Each row was made from one path, in order. Every step used is in the known rows, and no mark comes twice. Write each row's path.
Known rows:
K/X/R/D: [  82   -3   56  -20 -182  382  -39    6   28 -169  -68 -325   60    9
 -174   82   14  101  435  -76 -204  -73  125 -316   22  -94  -35  202
  -29  -39  176  324   95   49  -27   68  247 -109  -57   10   76 -261
 -180]
A/X/S/W/D: [ 119 -148   59   29  -76  206  -54   24  141 -288 -164 -314  -19  122
  -54  -68  -15  114  341  -75 -324  -49  167 -223   36  -92 -162  122
   43   71   78  125  177 -141 -158   93  233   -6  -82  -54   75 -139
   34]
D/C/A/X/E: [ 129 -147   21  -10  -11  558    8   90    1 -304  127 -286    7 -145
  -61 -186 -249  117   67  -40  -49  -78  170 -422  -20 -108 -100 -123
   97   36   28  300  182   77  -49  137  357  -53  -44  -53   95 -103
 -106]
R/D/A/X/E/S: [  43 -194  142  -67  -79  523   16  -20  -53 -333   14 -387   60  -56
 -164 -128 -174  -90  190  -14 -175 -129  118 -398  -81 -113    8   50
    9 -146  101  273   54  -44  118   87  375  -20 -135   87  158 -101
 -324]
E/A/X/D/R: [  96  -68   65  -17    6  393  -76 -111  -60 -292  -97 -226   12  -15
 -140 -137 -164  107  328   22 -303 -172  282 -335   53    1  -65    3
   67  -20   34  217  132  -27  -34  190  478  -90    1 -157  103 -148
 -159]
R/D/C/A/X/S/K: [ 123 -187   63  120    1  412   40   24  177 -353  128 -241  125  -21
 -139 -175 -260  133  235 -111 -374  -55  194 -299  -17 -249   27   55
    1   37   73  270  167 -134  -83   34  291  -67    6  -49  193 -116
 -156]
W/E/X/D/C: [  95  -96 -140 -116  -47  350   26   51   32 -317 -114  -77  -62 -136
 -243 -175  -30  -16  375  -43 -169   34  266 -221   54 -152  -65   94
  -19   90  -11  326  153   33  -30  108  518  -46 -112  -83  109 -192
   88]
S/K/E/A/X/D/C: [  91  -75   21  -15  -52  359   86 -125  -24 -487  -17 -212  122  -76
 -389 -111  -95  138  334  -18 -223  -12  208 -350   -3 -102   32   84
    6  -21   45  198  187    9 -104  117  381  -82  -89 -196  162 -126
  -31]
C/W/E/X/K: [  77  -34  101 -234    5  258   22  307  -37 -217 -100  -96   11 -168
 -281 -178  -72   72  406  -42  -66    7  119 -268  -31  -37  -14  146
    5  -35  -27  298   74   94   40   54  354  -32 -251   42  170  -75
   23]
C/W/R/D/A: [  70  -41  143  -87   -8  250   -8   98   16 -229  -36   -2   94   15
 -122 -221  -36  -23  249  -59  -73   -4   83 -285  -39 -151  -46   58
    9 -119   69  278   92   34   -4   90  451  -92 -113   53    5  -36
    7]
E/W/R/D: [ -32  -61   33 -202 -104  248    1   24  108 -235 -149 -238   43  157
 -139 -157  132  -44  478   15 -289  140  124 -273  -39 -128  -68  187
  -86 -125   71  229   23   55   68   67  342 -102  -79  135  -41 -213
  122]
A/X/K/E: [  76    5  141  -85  -85  387  131  122   18 -236 -153 -323   55  -61
 -346    6 -155  213  318   15  -53  -84  113 -381  -50    9  -59  106
  120  -93   62  188  185   45 -145   30  233  -13 -226  -69  136 -137
  -60]
S/K/E/W/R/A: [ -18   24   22 -236  -19  143   93  -25   80 -279  -90 -269  183   94
 -256 -180  146  186  532  -94 -222  155   87 -400 -175  -79    2  203
 -110 -122   46  222   31   61   78   38  281 -126 -104  215   37 -129
  151]
W/D/E/A/X: [ 108  -56  -22   50   92  376  -68 -181  -49 -387  -93 -231   61  -42
  -46 -189 -108  -16  312   10 -217 -107  290 -256   72 -104 -108   28
   80  -36   35  219  205   94   23  196  442  -19   38 -181   23 -279
 -170]
R/D/C/A: [ 112  -38   57  113  -41  424  -18  -11  154 -184  121 -157  105  -81
  -85 -249 -116   -2  134  -65 -168    5  167 -340  107 -255  -90   90
   72   18  124  330  132   58  -25   44  276 -107   -8   25   16 -232
  -81]
R/A/X/K: [ 100   15  106  -26   37  394   56   26  118 -113 -174 -437  114 -129
 -159 -169 -143  162  310  -25 -246 -128  144 -433  -96   -6  -23   88
  123   19  120  254  115  -80   43  128  239   -5 -154   -8  172 -318
 -218]
E/A/X/R/D/C/W: [  67 -146  128 -110  -48  481 -125    4 -146 -382  117 -201  150 -132
  -84 -190 -165  -29  192   50 -159  -56  162 -316   18 -135   59   49
  -17  -81   85  249  122  138   71  149  427 -122  -58 -109  102 -203
 -136]
C/W/D/E/A/X/K: [ 144  -51  197   -8  111  436 -101    5 -127 -371   12 -110  106 -109
 -174 -216 -168   48  313   20 -118 -133  251 -292   15  -36  -42   16
   98   -8   24  267  196   53   37  211  537   -4  -69 -138  136 -182
 -171]
W/E/X/K: [  89    3  -24 -195    9  296  100  181   43 -225 -225 -205   15 -178
 -310 -121  -37  128  500  -36 -192   -4  185 -289  -35  -76  -44  169
   21    2   17  301  101   22   37   25  357    5 -163   -4  154 -149
   17]
D/C/W/R/A/X: [  78  -89   39  -92   79  332  -14  116   29 -265  -19 -221   55  -74
   40 -284 -161  -24  192   12  -37  -10  152 -298  -82  -79  -10  -65
   -2  -44  -42  271  126  115    8  165  380 -116 -131  -18   48 -243
   58]
S/K/A/X/E/W/D: [  72  -90   68  -99  -53  383  -21  -56   75 -509   17 -450   83    2
 -178   -6   59  166  430 -135 -295   19  207 -373  -60  -71   14   -9
  -63   36   -6  260  122   63   26  170  277  -56  -64   21   98  -97
   23]
D/C/A/X/S: [ 128 -161   -6  100   78  463  -39   33   62 -190   90 -242  -31  -82
  -38 -236 -329  126   76  -15 -230 -145  208 -360   46 -143 -115    9
   59   -1   37  231  213  -74  -91   38  337  -77   28  -23  168 -104
  -45]
A/X/R/D/C/W/E: [  69 -122   42 -162  -71  418  -11  191  -96 -477   23  -90   82  -79
  -90 -108 -136   17  266  -10   30   54  150 -193  -68 -177   26  -43
    1  -10   -2  272  176  167  -34  171  450  -58 -135  -69   77 -167
  -36]
K/A/X/E: [ 116  -32   60  -31  -48  403    1   33   12 -341  -62 -425  -17 -160
 -146   12 -155  206  205  -52  -56 -121  189 -435  -48   -1  -84  -27
   51   -5   26  242  172  108  -40   62  135  -61 -136  -29   83 -116
  -68]
W/E/X/A: [  47    5 -122 -218  105  240   91  139  -12 -209 -168 -172   -9 -242
 -180 -187  -32   50  354  -32 -192  -30  192 -241  -12  -59 -140  141
   33  -44   43  342   25   30   79    9  323    2 -135   17  100 -171
  100]
W/R/D/A/X: [  40  -86   12  -43   -1  329  119   18   55 -340 -189 -248   87   37
  -92 -127 -138  -15  282   -2 -223  -66  165 -257  -70 -154  -45   -8
   22 -159   62  263  139   -9  -22  125  469  -51  -73 -126    1 -146
  -59]
A/X/D/C/W/E: [  92 -112   12  -75  -24  340    0  169  -45 -412  -49  -33  -65  -40
 -171 -188 -136  -22  203   -2   36   30  171 -199   -7  -84  -59  -66
   51   44  -62  233  200   77 -126  235  454  -46 -194 -108  120 -142
   45]
C/W/R/D/A/X/K/E: [  46  -55  260 -120  -45  395  151  224 -115 -381  -42 -107  168  -39
 -337  -80 -239   97  276   24   29  -66  114 -295 -135  -72   11   45
   15 -222   49  297  154   49  -38   68  568  -66 -265  -77   86   14
  -17]
A/X/S/E/W: [  31 -188   87 -128 -131  282  -41   91   50 -305 -114 -358  -67  116
 -163 -105  -29   83  445  -19 -325  -15   47 -370  -45  -36  -77   85
  -20 -142   76  113  126  -22  -43  103  232  -34   23  125  179  -64
   18]
A/X/S/E/W/R/D: [  -1 -198   85 -187 -139  292   52  121   52 -446 -201 -333   -8  182
 -180  -67   -4   46  601   17 -377   91  121 -224  -96 -107  -39  119
 -128 -175   60  177   82  -26   29   72  380  -45  -17   88   85  -97
  106]
R/A/X/K/E/S/W: [  25  -34  254  -46  -66  248   81   76    1 -252  -65 -501  163  -22
 -301 -120 -106  130  290   15 -124  -69   80 -454 -126   -3  -59  240
   14 -153  114  221   48  -40   40  -14  115  -80 -260  148  158 -205
  -66]
K/X/D/E: [ 130  -19   33  124 -118  317  -74  -21   12 -196  -40 -109  -78   45
 -250   -9  -63   70  360  -76  -71 -152  216 -339   15  -21 -152   91
   50   37  100  342  203  -10 -149  158  384  -84  -30  -49  110 -229
 -166]
R/A/X/K/E: [  72   43  138  -42  -27  399  122   41   30 -176 -136 -415  153 -144
 -279  -93 -181  210  298  -10  -93 -102  132 -432 -103    8  -28  146
   98  -71  117  241  143   19   15   54  246  -33 -241   -4  144 -258
 -176]
S/X/K/E/W/R: [  40  -10   86 -269 -125  273  159  112  -59 -336 -136 -223   47   59
 -339  -98   89  227  601   -9 -196  119   33 -361 -106  -24  -94  212
  -82 -103    7  236   86  -35  -37   68  389  -62 -193   99   20 -111
  240]

Write each row's path:
[ 127  -28  174   34  130  289  -95   40  -39 -298  189  -90   48  -26
 -196 -119    1  -22  391 -129 -114 -123  168 -248    7  -52  -51   99
  -14  -28   13  418   30  -35  -16   88  323  -53  -30  154  218 -142
  -62]	C/W/D/E/S/K/X/A
[  54 -144  168 -107  150  255  -21   20  -58 -396    0 -139   70  132
 -179 -247 -111   81  350  -78 -156  -48  201 -274 -182  -12   44   10
  -61  -38 -109  285   77  -72   18  170  448  -61 -162   98  195 -145
  -95]	C/W/R/A/X/D/E/S/K
[  73 -156   77 -116   48  288   27  122  -17 -510   17 -101  -14   38
 -270 -202  -70  -23  318  -47  -98   68  139 -205  -50 -118   70   -3
  -42    0 -133  222  107  -15  -90  166  353  -44 -181   36  249  -77
   32]	A/X/D/C/W/E/S/K
[  94  -84   90  -80   28  235   14   32 -179 -358   -8  -15  -39   -2
 -209 -314  -16  -26  277 -104 -115   -3   12 -273    3  -96  -82  135
  -39  -64  -43  256   64 -124   25  196  443  -41 -213  141  149  -35
  -40]	C/W/E/S/X/D/A
[  23 -218  206 -203   -5  464    8  142 -161 -402   34 -234   41    3
 -136 -171 -179  -93  211   16  -49  -54  106 -298 -135  -71   27   -6
  -76 -211  -21  288   21   25  129  100  502  -62 -214  111  115   20
 -123]	C/W/R/D/A/X/E/S
[  28 -149   28 -141 -119  505    6   49  -13 -558   54 -372   53  -80
 -147  -55 -113    9  349   56 -135   50  280 -354 -121 -139  -11  -46
 -152  -66    7  359  125  139  101   92  466 -145  -60    9   -2 -161
  162]	K/A/X/E/W/R/D/C
[  98 -168   88   14   57  448  -85  -39  -30 -369  148 -346   78   70
   11 -187  -74   91  137  -45 -246  -53  205 -298   98 -192 -123    8
    3   -2    8  287  138   -3  -61  106  398  -85   48    9   64 -141
  115]	E/S/W/D/C/A/X/R
[ 119 -144   79  -66 -119  499   -4   83    3 -344  138 -199  131 -136
 -151 -131  -80  114  330 -132 -254   -9  162 -324   89 -255  -11   60
  -24  -32  111  422  125  147   17   41  438  -91   75  -19   75 -127
  -22]	S/E/X/R/D/C/A
[  57   23  146 -119  -47  186  183  165   28 -339 -219 -369  177   -7
 -278  -68  -74  286  412    4  -85    8  136 -376 -206   -3 -104  122
   17  -77   87  247  126  -17  -43   40  292  -68 -234  -28   34 -164
  133]	S/W/R/A/X/K/E
[   0  -84  254 -152 -129  248  180  183   -7 -456 -167 -387  126  123
 -385   18  -58   99  462   77 -133   56  134 -255 -120  -73  -51  229
  -75 -210   39  232   52  -17  -49  -71  252  -71 -282   46   53 -121
  136]	A/X/K/E/S/W/R/D
[ 122  -44   86  121  138  308  -30 -164   80 -498   28 -329   74   22
 -146  -52  -85   95  349 -113 -216 -119  294 -284   27 -145   -2   11
   -6  -26  -92  277  190   46  -81   59  213  -49   17    3  125 -181
  -56]	W/D/E/S/K/A/X
